Here is a tiny trained network, its code and every weight. The questions are about switching its units off for an input and a target symbol, where a switched-off unit gives its printed mean instead of its output.

import numpy as np


def w(rows, s, z=0):
    codes = np.array(rows[::2]) - 128.0
    scale = np.full(codes.shape[1], s)
    scale[-1] = z or s
    return codes * scale


def norm(h):
    return h / np.sqrt((h * h).mean(-1, keepdims=True) + 1e-5)


def f(y):
    return y / 2 * (1 + np.tanh(0.7978845608 * (y + 0.044715 * y**3)))


def softmax(a):
    e = np.exp(a - a.max(-1, keepdims=True))
    return e / e.sum(-1, keepdims=True)


def log_softmax(a):
    a = a - a.max(-1, keepdims=True)
    return a - np.log(np.exp(a).sum(-1, keepdims=True))


def net(x, mask):
    ids = ['Σβζηλμπτψω'.index(c) for c in x.split()]
    T = len(ids)
    res = E[ids] + P[:T]
    r = norm(res)
    for j in range(2):
        rows = slice(3 * j, 3 * j + 3)
        q, k, v = (r @ M[0][rows].T for M in (Q, K, V))
        z = softmax(np.where(np.tri(T) > 0, q @ k.T / 3**0.5, -1e9)) @ v
        o = O[0][rows]
        res = res + np.where(mask[j], z, o[:, -1]) @ o[:, :-1]
    y = f(norm(res) @ A[0][:, :-1].T + A[0][:, -1])
    res = res + np.where(mask[2:10], y, B[0][:, -1]) @ B[0][:, :-1]
    return log_softmax(norm(res)[-1] @ U[:, :-1].T + U[:, -1])


Q, K, V, O, A, B = {}, {}, {}, {}, {}, {}
E = w([
[148,189,142,103,109,68,119],'Σ',
[104,255,147,224,140,129,202],'β',
[22,84,141,163,204,144,137],'ζ',
[68,104,82,60,119,76,135],'η',
[43,118,226,153,130,102,55],'λ',
[42,200,168,36,138,91,123],'μ',
[120,105,96,234,168,114,111],'π',
[138,103,159,85,177,114,120],'τ',
[24,63,131,191,119,67,106],'ψ',
[134,137,110,80,160,173,204],'ω',
],0.0099)
P = w([
[165,105,126,101,133,131,112],'0',
[156,124,149,117,182,93,164],'1',
[140,103,149,126,130,145,176],'2',
[118,157,60,118,136,150,100],'3',
[251,150,132,80,99,154,108],'4',
[110,148,140,132,86,65,135],'5',
],0.019)
Q[0] = w([
[92,155,6,152,138,187,116],'head 0',
[152,159,149,126,66,168,88],'head 0',
[54,115,106,143,122,105,164],'head 0',
[188,130,105,134,153,197,91],'head 1',
[57,120,103,105,149,169,123],'head 1',
[162,84,204,104,125,161,172],'head 1',
],0.014)
K[0] = w([
[158,119,193,136,211,14,145],'head 0',
[101,92,180,126,101,104,229],'head 0',
[123,168,48,116,187,119,83],'head 0',
[151,100,251,138,118,113,198],'head 1',
[187,159,135,157,151,98,74],'head 1',
[165,104,159,152,22,181,114],'head 1',
],0.011)
V[0] = w([
[46,146,206,189,104,164,121],'head 0',
[181,147,107,161,65,108,153],'head 0',
[153,65,90,192,129,156,175],'head 0',
[210,161,136,125,197,247,148],'head 1',
[195,107,38,151,63,130,136],'head 1',
[208,119,189,151,118,102,28],'head 1',
],0.013)
O[0] = w([
[4,84,127,155,130,117,137,67],'head 0',
[38,172,124,125,96,252,41,148],'head 0',
[112,193,50,144,134,64,169,152],'head 0',
[126,100,137,143,122,54,65,254],'head 1',
[125,151,36,113,136,144,120,90],'head 1',
[82,132,101,96,30,96,158,91],'head 1',
],0.012,0.0074)
A[0] = w([
[171,144,151,77,148,124,204,70],'neuron 0',
[55,192,41,60,105,71,103,101],'neuron 1',
[58,69,71,45,99,94,62,88],'neuron 2',
[59,124,86,128,201,162,249,101],'neuron 3',
[94,33,78,105,138,156,44,225],'neuron 4',
[164,131,55,137,117,113,89,140],'neuron 5',
[202,108,151,135,91,164,120,253],'neuron 6',
[159,158,160,137,174,87,98,145],'neuron 7',
],0.012,0.0048)
B[0] = w([
[118,50,70,108,162,110,93,178],'neuron 0',
[192,103,98,136,82,114,158,201],'neuron 1',
[65,7,66,136,70,120,51,170],'neuron 2',
[75,152,141,52,162,40,64,152],'neuron 3',
[124,111,95,108,79,47,58,212],'neuron 4',
[68,195,232,140,106,124,179,183],'neuron 5',
[107,178,137,62,108,93,112,220],'neuron 6',
[105,122,94,167,92,139,66,255],'neuron 7',
],0.014,0.0075)
U = w([
[86,205,196,23,67,193,111,47],'Σ',
[36,74,90,197,98,179,50,118],'β',
[196,31,95,186,231,65,184,3],'ζ',
[220,99,39,96,203,218,132,114],'η',
[45,85,225,128,116,131,229,83],'λ',
[191,53,225,117,138,168,137,65],'μ',
[134,164,51,172,72,120,242,99],'π',
[178,74,109,49,82,10,112,240],'τ',
[40,153,73,42,228,106,167,57],'ψ',
[95,253,220,184,207,90,127,218],'ω',
],0.0059,0.004)

Each question gives the input, a string of symbols that net reads in full, and the target symbol t.
The units are the heads (3 rows each of Q, K, V and O) and the neurons (one row each of A and B). Each row of codes is followed by its name. A weight is (code - 128) times the scale printed after its matrix; where a second scale follows, it is the last column's (O, A, B and U).
mask holds one flag per unit, heads first, then neurons. A switched-off unit (its flag False) gives its mean, the last column of its rows in O or B, instead of its output. The means were averaged over made-up inputs and are rounded, as every weight is.
A unit's drop is (log p(t) with every unit on - log p(t) with that unit switched off) / (log p(t) with every unit on - log p(t) with every unit switched off).
The circuit of an input: a set's keep is (log p(t) with only the set's units on - log p(t) with every unit switched off) / (log p(t) with every unit on - log p(t) with every unit switched off). Starting from all 10 units, units are removed one at a time, each time the one whose removal leaves the highest keep (on an exact tie, the one counted first), for as long as the keep stays at least 0.8.
circuit, biggest first: the units of the circuit, biggest drop first
unit that matters most: the unit with the biggest drop
k most important neurons: the k neurons with the biggest drops, biggest first
heads that matter: for each layer, one digit per head in row order, 1 if its drop is at least 0.15 and else 0, layers parted by /
drop when u is switched off: that unit's drop, to one decimal
input Σ β Σ, target Σ: heads that matter => 10
input β λ β Σ β λ, target Σ: heads that matter => 11
input β ψ ζ β, target ψ: unit that matters most => head 1
input β β ζ π Σ Σ, target π: heads that matter => 01
input β β Σ μ μ, target Σ: heads that matter => 10
input β Σ Σ τ, target Σ: circuit, biggest first => (head 0; neuron 6; head 1)
input π Σ ψ ψ τ, target ψ: circuit, biggest first => (head 1; head 0)
input ψ β β, target ψ: heads that matter => 01
input ζ Σ π, target ζ: circuit, biggest first => (head 0; neuron 4)
input π Σ ζ ζ β, target ζ: circuit, biggest first => (head 0; head 1)
input λ μ λ ζ, target μ: circuit, biggest first => (head 1; head 0)
input λ ψ π π, target ψ: circuit, biggest first => (head 1; neuron 3; neuron 4)
input β β μ π τ β, target π: circuit, biggest first => (neuron 1; head 1; neuron 4)
input ζ Σ η π β ζ, target π: unit that matters most => neuron 1
input β β β, target β: 3 most important neurons => (neuron 5; neuron 6; neuron 3)
input β Σ τ β, target Σ: 2 most important neurons => (neuron 6; neuron 4)
input Σ Σ π, target Σ: drop when head 1 is switched off => 0.1
input β π β π, target π: drop when head 0 is switched off => 0.6
input β μ β ζ β, target ω: drop when neuron 0 is switched off => 0.2
input β β η, target β: unit that matters most => neuron 2
